Each row is followed by one of two labels, saying whether the row has a hidden trait. Each part has a new trait and two new labels.
[-0.76,-0.77,-1.81,-1.85,-0.06,+0.85,+0.60,+1.23,-2.09,+7.06,-0.92,-0.31,+1.77,-1.41,-1.15,+3.68,-0.96,-1.43,+0.11,-0.35,-1.77,+0.46,-2.78,+0.29,+1.28,-2.31,-0.55,-0.29,-1.06,-0.20,-0.36,-0.52,+0.84,-0.38,+3.28,-0.95,+1.38,+2.93]
Q883
[+1.11,+0.16,+1.54,+1.33,-1.17,-0.43,-0.14,-0.48,+0.02,+1.53,+0.17,-0.10,-1.00,+0.72,+0.19,-0.17,+1.35,+2.98,-0.48,+0.14,+1.00,+3.55,-1.08,+0.64,-0.13,+0.26,+0.21,+0.79,+0.44,+0.41,-0.94,-0.56,+1.66,-0.13,-0.59,+0.35,-0.30,-2.93]
Q332
[-0.39,+0.79,-0.28,-1.85,+1.28,-0.47,-0.47,-0.21,-1.10,-0.42,-0.22,+0.45,+0.07,+0.79,+0.72,+0.28,+0.11,-1.24,+0.00,+1.31,+0.04,+0.53,+0.85,+0.21,+0.84,-0.53,+0.21,+0.00,+0.46,-0.22,-0.94,-0.26,-0.58,-0.04,+0.01,+0.22,+0.35,-0.45]
Q332
[-0.06,-0.31,-0.94,-1.12,+1.29,+0.22,+0.05,+0.01,-1.83,+4.48,-1.12,-0.16,+1.03,-0.85,-0.76,+2.31,-0.27,-0.87,-0.28,+0.06,-0.76,+0.69,-2.14,-0.21,+0.96,-1.96,+0.07,+0.16,-0.16,-0.12,+0.96,-0.94,+2.51,+0.13,+2.24,-2.03,+0.69,-0.04]
Q883
[+0.65,-0.27,+0.36,+1.40,+0.05,-0.16,+0.30,-0.10,+0.07,+0.59,-0.39,-0.74,+0.57,+0.19,-0.25,+0.89,+1.25,+0.05,-0.11,-0.53,+0.88,+2.78,-1.92,-1.61,-0.12,-0.65,-0.57,+0.72,-0.31,+0.21,+0.25,+0.23,+1.31,+0.01,+0.38,+0.26,-0.03,-1.75]
Q883
[+0.55,+1.94,+1.94,+3.29,+1.29,-0.94,+0.59,-0.77,-2.98,+2.84,+0.10,-0.92,+0.09,-0.85,+1.75,-1.64,-0.28,+2.20,-1.01,+0.32,+0.70,+3.41,-1.50,-1.61,-2.98,-1.74,+3.04,+0.06,+1.53,-0.03,+3.47,+0.87,+3.11,+0.15,+3.59,+1.60,-2.53,+1.46]
Q332
[-0.31,+1.59,-0.82,+0.45,-0.17,+0.00,-1.30,+0.52,-1.00,+7.01,-0.11,+1.52,-1.01,-0.09,+1.49,-1.57,-1.78,+0.21,-0.34,+0.64,-0.73,+4.42,-1.02,+1.10,-1.10,-1.37,+3.02,-1.01,-0.23,-0.64,-1.93,-1.19,+0.75,-0.16,+4.09,+4.12,+0.57,+3.79]
Q883
[-0.44,+0.88,-1.15,-1.21,-1.03,+0.12,-1.44,+0.48,+1.51,+4.56,+0.54,-0.19,-1.97,+1.23,+1.32,-1.81,-2.38,-0.40,-0.02,+0.75,-0.64,+3.37,+0.86,+2.37,-0.37,-0.04,+1.50,-0.64,-0.07,-0.61,-4.07,-0.79,-2.51,-0.42,+0.89,+3.87,+1.45,+2.47]
Q883
[+0.80,-0.63,-0.54,+0.82,+2.75,-0.26,-0.23,-0.58,-2.81,+3.65,-1.52,+0.49,+1.23,-0.44,-1.14,+1.16,+2.40,+1.23,-0.26,-0.22,+0.28,+0.57,-3.33,-1.30,+1.81,-1.39,+0.80,+0.52,-0.34,+0.31,+0.96,-2.24,+5.50,+0.62,+4.08,-1.68,+0.09,-2.47]
Q332
[-0.27,+1.26,-0.01,-1.03,+0.06,-0.48,+0.74,-0.37,-2.93,+5.00,+0.00,-0.16,+0.39,-0.19,+1.18,+1.01,-0.61,-0.30,-0.84,+1.52,-0.99,+0.31,+0.79,+0.53,-0.55,-1.45,+0.89,+0.31,+1.26,-0.49,+2.25,+0.53,-0.49,-0.17,+0.67,+0.63,-1.24,+2.49]
Q332
